Here is a tiny trained network, its code and every weight. The questions are about switching its units off for an input and a target symbol, where a switched-off unit gives its printed mean instead of its output.

import numpy as np


def w(rows, s, z=0):
    codes = np.array(rows[::2]) - 128.0
    scale = np.full(codes.shape[1], s)
    scale[-1] = z or s
    return codes * scale


def f(y):
    return y / 2 * (1 + np.tanh(0.7978845608 * (y + 0.044715 * y**3)))


def softmax(a):
    e = np.exp(a - a.max(-1, keepdims=True))
    return e / e.sum(-1, keepdims=True)


def log_softmax(a):
    a = a - a.max(-1, keepdims=True)
    return a - np.log(np.exp(a).sum(-1, keepdims=True))


def net(x, mask):
    ids = ['γεθλμξπτφ'.index(c) for c in x.split()]
    T = len(ids)
    res = E[ids] + P[:T]
    r = res
    for j in range(2):
        rows = slice(3 * j, 3 * j + 3)
        q, k, v = (r @ M[0][rows].T for M in (Q, K, V))
        z = softmax(np.where(np.tri(T) > 0, q @ k.T / 3**0.5, -1e9)) @ v
        o = O[0][rows]
        res = res + np.where(mask[j], z, o[:, -1]) @ o[:, :-1]
    y = f(res @ A[0][:, :-1].T + A[0][:, -1])
    res = res + np.where(mask[2:18], y, B[0][:, -1]) @ B[0][:, :-1]
    return log_softmax(res[-1] @ U[:, :-1].T + U[:, -1])


Q, K, V, O, A, B = {}, {}, {}, {}, {}, {}
E = w([
[102,161,146,67,189],'γ',
[144,247,33,53,107],'ε',
[123,202,109,60,157],'θ',
[102,181,160,118,192],'λ',
[109,202,111,139,164],'μ',
[99,146,93,96,160],'ξ',
[94,202,65,211,140],'π',
[57,79,13,111,122],'τ',
[98,121,146,186,209],'φ',
],0.013)
P = w([
[88,180,75,99,212],'0',
[10,198,111,84,143],'1',
[95,161,3,108,217],'2',
[126,160,93,104,193],'3',
[35,180,134,98,118],'4',
[110,142,20,128,193],'5',
[149,144,111,114,162],'6',
[55,163,150,117,88],'7',
[122,124,34,138,168],'8',
[178,123,127,123,130],'9',
[91,140,150,136,65],'10',
[126,112,60,166,157],'11',
],0.011)
Q[0] = w([
[74,197,54,104,222],'H0',
[215,51,140,165,142],'H0',
[172,112,95,135,182],'H0',
[185,62,217,121,10],'H1',
[44,151,142,116,88],'H1',
[113,79,171,172,8],'H1',
],0.018)
K[0] = w([
[174,94,154,153,81],'H0',
[87,144,148,138,211],'H0',
[134,114,240,186,191],'H0',
[82,186,108,86,198],'H1',
[3,59,84,74,66],'H1',
[61,160,81,127,190],'H1',
],0.015)
V[0] = w([
[121,60,160,158,138],'H0',
[151,199,88,56,99],'H0',
[90,74,168,174,171],'H0',
[129,97,217,53,156],'H1',
[73,61,69,254,128],'H1',
[125,49,70,82,114],'H1',
],0.0099)
O[0] = w([
[63,175,121,109,158,3],'H0',
[204,88,146,126,74,249],'H0',
[45,156,106,105,204,79],'H0',
[106,122,217,37,204,4],'H1',
[27,63,98,254,65,221],'H1',
[26,3,77,11,34,206],'H1',
],0.0085,0.0056)
A[0] = w([
[158,150,124,68,159,254],'N0',
[114,94,253,125,168,149],'N1',
[118,97,102,129,114,36],'N2',
[64,101,109,118,130,189],'N3',
[137,125,139,221,121,199],'N4',
[158,96,188,167,119,93],'N5',
[189,177,170,80,156,3],'N6',
[211,147,134,163,111,195],'N7',
[147,115,144,39,110,121],'N8',
[177,93,129,134,97,53],'N9',
[97,114,134,173,91,1],'N10',
[114,99,115,142,108,23],'N11',
[98,160,99,126,207,164],'N12',
[118,162,116,97,126,249],'N13',
[101,145,135,129,117,247],'N14',
[154,221,167,129,185,72],'N15',
],0.011,0.006)
B[0] = w([
[122,104,161,85,162,189],'N0',
[7,82,124,142,150,136],'N1',
[135,155,169,127,141,189],'N2',
[157,118,152,171,118,255],'N3',
[138,122,73,89,113,206],'N4',
[67,169,151,102,73,127],'N5',
[101,105,165,161,22,173],'N6',
[114,200,113,124,162,197],'N7',
[90,101,108,85,115,155],'N8',
[69,163,123,127,126,151],'N9',
[142,133,142,88,163,194],'N10',
[141,165,178,106,161,183],'N11',
[59,151,144,145,161,167],'N12',
[140,79,139,130,147,170],'N13',
[166,76,90,163,154,179],'N14',
[161,118,196,165,78,174],'N15',
],0.012)
U = w([
[46,90,140,79,147,36],'γ',
[51,190,108,94,80,98],'ε',
[222,112,171,91,97,11],'θ',
[118,165,192,189,124,92],'λ',
[255,191,173,196,156,140],'μ',
[177,100,104,34,254,254],'ξ',
[151,180,60,143,155,71],'π',
[183,39,107,194,62,187],'τ',
[19,151,110,163,184,119],'φ',
],0.008,0.0056)

Each question gives the input, a string of symbols that net reads in full, and the target symbol t.
The units are the heads (3 rows each of Q, K, V and O) and the neurons (one row each of A and B). Each row of codes is followed by its name. A weight is (code - 128) times the scale printed after its matrix; where a second scale follows, it is the last column's (O, A, B and U).
mask holds one flag per unit, heads first, then neurons. A switched-off unit (its flag False) gives its mean, the last column of its rows in O or B, instead of its output. The means were averaged over made-up inputs and are rounded, as every weight is.
A unit's drop is (log p(t) with every unit on - log p(t) with that unit switched off) / (log p(t) with every unit on - log p(t) with every unit switched off).
The circuit of an input: a set's keep is (log p(t) with only the set's units on - log p(t) with every unit switched off) / (log p(t) with every unit on - log p(t) with every unit switched off). Starting from the 12 units with the biggest drops (on a tie, the unit counted first), units are removed one at a time, each time the one whose removal leaves the highest keep (on an exact tie, the one counted first), for as long as the keep stays at least 0.8.
circuit, biggest first: the units of the circuit, biggest drop first
top k neurons: the k neurons with the biggest drops, biggest first
which heads matter: for each layer, one digit per head in row order, 1 if its drop is at least 0.15 and else 0, layers parted by /
drop of u: that unit's drop, to one decimal
input τ ε π λ τ γ, target τ: circuit, biggest first	[H1; N7]
input θ λ τ ε τ τ μ μ λ, target μ: circuit, biggest first	[H1]
input τ ε ξ μ π μ, target π: circuit, biggest first	[H1; N4; N7; N3]
input τ γ λ ξ φ π, target φ: which heads matter	10
input φ τ π μ ε τ τ μ γ θ ξ μ, target ξ: circuit, biggest first	[H1; N3]
input τ τ μ τ γ μ, target τ: which heads matter	01
input μ φ τ λ μ γ, target μ: which heads matter	01
input τ τ ξ ε ξ, target ε: which heads matter	10
input π ξ γ ξ ξ, target ξ: circuit, biggest first	[H1; N6]
input ξ π τ τ ε τ γ, target γ: circuit, biggest first	[H1; N6; N1; N8]
input γ π ε γ μ, target ε: circuit, biggest first	[H0; N5; N9; N7]
input μ γ γ μ λ τ π, target π: top 2 neurons	[N4; N7]
input μ γ ξ φ τ μ ε ξ θ φ γ, target ε: top 2 neurons	[N9; N5]
input τ ξ μ τ τ ξ φ φ λ, target φ: circuit, biggest first	[H0]
input μ μ τ ξ ξ, target τ: which heads matter	00
input μ τ τ θ ε τ μ, target μ: top 2 neurons	[N7; N15]
input τ τ ξ ε ξ γ, target ξ: top 2 neurons	[N0; N3]
input λ ξ γ φ ξ τ φ ε τ ε λ, target ε: top 2 neurons	[N9; N5]
input μ γ τ π τ ε λ θ λ, target λ: top 3 neurons	[N6; N15; N12]
input τ τ θ γ φ ε θ, target θ: top 4 neurons	[N6; N15; N0; N8]
input τ ξ τ φ μ ξ μ π γ θ π λ, target π: top neuron	[N4]
input θ π θ π ξ ξ, target π: drop of H1	1.0
input ε φ τ μ γ, target τ: drop of H1	0.4
input π ξ μ, target π: drop of N3	0.1
input τ τ τ θ ξ θ ξ τ μ φ τ γ, target φ: drop of N7	0.0
